Below is a small trained network, with its code and all its weights. Each question gives an input and a class and asks what happens when units are switched off, that is, made to give their printed mean instead of their output.

import numpy as np


def w(rows, s, z=0):
    codes = np.array(rows[::2]) - 128.0
    scale = np.full(codes.shape[1], s)
    scale[-1] = z or s
    return codes * scale


def f(y):
    return np.maximum(y, 0)


def log_softmax(a):
    a = a - a.max(-1, keepdims=True)
    return a - np.log(np.exp(a).sum(-1, keepdims=True))


def net(x, mask):
    res = np.array(x, float).reshape(1, 6) / 4 @ E
    y = f(res @ A[0][:, :-1].T + A[0][:, -1])
    res = res + np.where(mask, y, B[0][:, -1]) @ B[0][:, :-1]
    return log_softmax(res[-1] @ U[:, :-1].T + U[:, -1])


A, B = {}, {}
E = w([
[44,65,159],'x0',
[72,104,97],'x1',
[254,8,59],'x2',
[84,91,217],'x3',
[214,194,209],'x4',
[115,36,146],'x5',
],0.0085)
A[0] = w([
[136,193,90,132],'N0',
[153,86,80,128],'N1',
[166,75,139,179],'N2',
[93,154,62,162],'N3',
[174,121,96,3],'N4',
[141,126,153,47],'N5',
[120,99,31,97],'N6',
[136,140,142,38],'N7',
[142,190,104,90],'N8',
[131,193,117,98],'N9',
[86,108,187,224],'N10',
[64,82,181,114],'N11',
[195,79,122,87],'N12',
[178,139,141,32],'N13',
[231,109,141,111],'N14',
[253,146,246,243],'N15',
[141,93,114,54],'N16',
[45,94,159,190],'N17',
[137,129,8,112],'N18',
[179,118,193,120],'N19',
[100,192,126,173],'N20',
],0.014,0.0049)
B[0] = w([
[201,166,183,190],'N0',
[189,65,28,196],'N1',
[100,123,13,188],'N2',
[147,95,241,187],'N3',
[141,142,66,163],'N4',
[117,101,128,133],'N5',
[220,68,105,205],'N6',
[124,114,140,132],'N7',
[167,174,154,177],'N8',
[142,197,180,178],'N9',
[57,126,102,197],'N10',
[36,125,110,191],'N11',
[106,132,59,196],'N12',
[57,158,97,153],'N13',
[109,197,38,210],'N14',
[56,191,88,254],'N15',
[139,124,121,153],'N16',
[2,37,206,212],'N17',
[226,108,116,223],'N18',
[71,137,104,169],'N19',
[125,162,237,201],'N20',
],0.0088,0.013)
U = w([
[59,110,200,84],'0',
[184,254,208,138],'1',
[134,203,64,67],'2',
[68,164,127,253],'3',
[104,56,104,16],'4',
[232,64,96,187],'5',
],0.01,0.0055)

Each question gives the input, the list of numbers given to net, and the class t.
The units are the neurons (one row each of A and B). Each row of codes is followed by its name. A weight is (code - 128) times the scale printed after its matrix; where a second scale follows, it is the last column's (A, B and U).
mask holds one flag per neuron, in row order. A switched-off neuron (its flag False) gives its mean, the last column of its row in B, instead of its output. The means were averaged over made-up inputs and are rounded, as every weight is.
A unit's drop is (log p(t) with every unit on - log p(t) with that unit switched off) / (log p(t) with every unit on - log p(t) with every unit switched off).
The circuit of an input: a set's keep is (log p(t) with only the set's units on - log p(t) with every unit switched off) / (log p(t) with every unit on - log p(t) with every unit switched off). Starting from the 12 units with the biggest drops (on a tie, the unit counted first), units are removed one at a time, each time the one whose removal leaves the highest keep (on an exact tie, the one counted first), for as long as the keep stays at least 0.8.
circuit, biggest first: the units of the circuit, biggest drop first
top k neurons: the k neurons with the biggest drops, biggest first
drop when u is switched off: that unit's drop, to one decimal
input [1,0,6,-3,3,-4], class 2: circuit, biggest first => [N14]
input [-2,-1,-5,7,-1,-5], class 0: circuit, biggest first => [N17 N14 N20]
input [-7,-1,-1,7,5,6], class 3: top 2 neurons => [N18 N1]
input [-1,-6,8,-6,0,5], class 2: top 2 neurons => [N14 N15]
input [-6,0,2,1,-1,6], class 2: circuit, biggest first => [N14 N17]
input [-6,-3,8,-6,0,-4], class 2: top 4 neurons => [N14 N15 N13 N12]
input [-7,2,-5,8,7,7], class 3: top 2 neurons => [N15 N3]
input [2,1,-1,-4,-2,1], class 5: drop when N15 is switched off => 0.3
input [-6,6,3,-5,5,-5], class 1: drop when N9 is switched off => 0.2
input [0,-2,3,7,2,2], class 3: drop when N1 is switched off => 0.1
input [-1,-6,-4,6,7,8], class 3: drop when N15 is switched off => 0.4
